Below are the code and all the weights of a small trained network. Each question names an input and a class and asks about switching units off, where a switched-off unit gives its printed mean instead of its output.

import numpy as np


def w(rows, s, z=0):
    codes = np.array(rows[::2]) - 128.0
    scale = np.full(codes.shape[1], s)
    scale[-1] = z or s
    return codes * scale


def norm(h):
    return h / np.sqrt((h * h).mean(-1, keepdims=True) + 1e-5)


def f(y):
    return y / 2 * (1 + np.tanh(0.7978845608 * (y + 0.044715 * y**3)))


def log_softmax(a):
    a = a - a.max(-1, keepdims=True)
    return a - np.log(np.exp(a).sum(-1, keepdims=True))


def net(x, mask):
    res = np.array(x, float).reshape(1, 3) / 4 @ E
    u = 0
    for l in range(2):
        y = f(norm(res) @ A[l][:, :-1].T + A[l][:, -1])
        res = res + np.where(mask[u : u + 6], y, B[l][:, -1]) @ B[l][:, :-1]
        u += 6
    return log_softmax(norm(res)[-1] @ U[:, :-1].T + U[:, -1])


A, B = {}, {}
E = w([
[135,1,98,83,254,68,197],'x0',
[172,57,174,117,25,116,132],'x1',
[202,132,88,64,125,143,74],'x2',
],0.0092)
A[0] = w([
[226,156,124,39,133,169,94,121],'0.n1',
[79,236,140,117,190,119,182,173],'0.n2',
[148,207,127,171,39,124,117,26],'0.n3',
[79,106,208,229,120,160,191,104],'0.n4',
[134,66,185,116,2,109,183,82],'0.n5',
[220,108,96,138,124,196,87,5],'0.n6',
],0.0091,0.0023)
B[0] = w([
[100,119,109,179,96,13,79,220],'0.n1',
[187,117,95,187,136,121,40,227],'0.n2',
[53,104,223,89,157,191,212,239],'0.n3',
[90,124,74,77,65,10,112,228],'0.n4',
[154,147,52,236,199,164,58,254],'0.n5',
[37,154,105,129,109,88,155,165],'0.n6',
],0.012,0.0062)
A[1] = w([
[202,135,105,210,142,151,26,219],'1.n1',
[170,80,154,84,202,82,129,233],'1.n2',
[86,126,83,58,44,49,105,133],'1.n3',
[32,173,197,74,157,219,129,184],'1.n4',
[145,218,112,153,26,174,154,155],'1.n5',
[165,2,103,153,136,130,214,3],'1.n6',
],0.013,0.0014)
B[1] = w([
[134,64,134,147,103,214,179,248],'1.n1',
[113,176,185,126,12,105,115,193],'1.n2',
[27,152,86,186,166,46,235,207],'1.n3',
[119,69,150,81,62,125,161,191],'1.n4',
[251,149,81,67,218,11,10,176],'1.n5',
[152,136,163,58,61,166,41,179],'1.n6',
],0.011,0.012)
U = w([
[144,118,200,8,71,73,76,200],'0',
[92,127,77,185,108,24,103,166],'1',
[182,82,98,183,122,183,66,204],'2',
[76,84,140,121,96,146,187,228],'3',
[150,220,151,89,162,171,154,9],'4',
[188,211,155,106,169,142,170,4],'5',
[154,128,150,83,172,138,143,9],'6',
[104,196,164,68,158,182,171,36],'7',
],0.014,0.0047)

Each question gives the input, the list of numbers given to net, and the class t.
The units are the neurons (one row each of A and B). Each row of codes is followed by its name. A weight is (code - 128) times the scale printed after its matrix; where a second scale follows, it is the last column's (A, B and U).
mask holds one flag per neuron, layer by layer. A switched-off neuron (its flag False) gives its mean, the last column of its row in B, instead of its output. The means were averaged over made-up inputs and are rounded, as every weight is.
A unit's drop is (log p(t) with every unit on - log p(t) with that unit switched off) / (log p(t) with every unit on - log p(t) with every unit switched off).
The circuit of an input: a set's keep is (log p(t) with only the set's units on - log p(t) with every unit switched off) / (log p(t) with every unit on - log p(t) with every unit switched off). Starting from all 12 units, units are removed one at a time, each time the one whose removal leaves the highest keep (on an exact tie, the one counted first), for as long as the keep stays at least 0.8.
units of the circuit, in order: the units of the circuit, biggest drop first
most important unit: the unit with the biggest drop
k most important neurons: the k neurons with the biggest drops, biggest first
k most important neurons of layer l: the k neurons of layer l with the biggest drops, biggest first
drop of u: that unit's drop, to one decimal
input [0,5,3], class 2: most important neuron of layer 0 : (0.n5)
input [0,4,-3], class 2: 2 most important neurons of layer 0 : (0.n5, 0.n1)
input [-5,6,6], class 1: 2 most important neurons : (0.n6, 0.n1)
input [4,8,-6], class 2: units of the circuit, in order : (0.n5, 1.n3)
input [-7,2,-5], class 0: 3 most important neurons : (0.n3, 1.n5, 0.n1)
input [-1,4,2], class 2: 2 most important neurons : (0.n5, 1.n3)
input [2,-8,7], class 2: 2 most important neurons : (0.n4, 0.n2)
input [-5,5,8], class 1: 2 most important neurons of layer 0 : (0.n1, 0.n6)
input [-8,-6,6], class 0: units of the circuit, in order : (0.n3, 1.n4, 1.n5)
input [5,-8,-2], class 2: units of the circuit, in order : (0.n2, 1.n3)
input [-3,-6,5], class 2: 3 most important neurons : (0.n4, 0.n2, 1.n1)
input [-7,-4,6], class 0: 3 most important neurons of layer 0 : (0.n3, 0.n4, 0.n5)
input [-8,-8,-3], class 0: 2 most important neurons : (0.n5, 0.n3)
input [-4,5,-1], class 2: units of the circuit, in order : (0.n5)
input [-6,8,-4], class 2: 3 most important neurons of layer 1 : (1.n3, 1.n5, 1.n2)
input [-6,-3,-6], class 0: 2 most important neurons of layer 0 : (0.n3, 0.n1)
input [-3,-3,3], class 3: 2 most important neurons : (0.n1, 0.n3)
input [5,-4,0], class 0: 2 most important neurons of layer 1 : (1.n2, 1.n6)
input [6,6,8], class 1: 2 most important neurons : (0.n1, 1.n3)
input [-2,2,0], class 3: units of the circuit, in order : (0.n3)
input [1,-2,0], class 3: 2 most important neurons of layer 0 : (0.n5, 0.n1)
input [1,-1,1], class 3: 4 most important neurons : (0.n3, 0.n5, 0.n4, 1.n1)
input [0,5,6], class 1: 2 most important neurons : (0.n1, 0.n6)
input [5,1,-5], class 0: 3 most important neurons of layer 1 : (1.n6, 1.n2, 1.n1)
input [-8,-3,-8], class 0: 2 most important neurons : (0.n3, 0.n1)
input [-2,7,7], class 1: 2 most important neurons : (0.n1, 0.n6)
input [3,-5,-1], class 2: most important unit : 0.n2
input [6,-2,-6], class 0: 2 most important neurons : (1.n6, 0.n1)
input [2,7,2], class 2: drop of 0.n5 : 0.4
input [2,7,0], class 2: drop of 0.n5 : 0.4
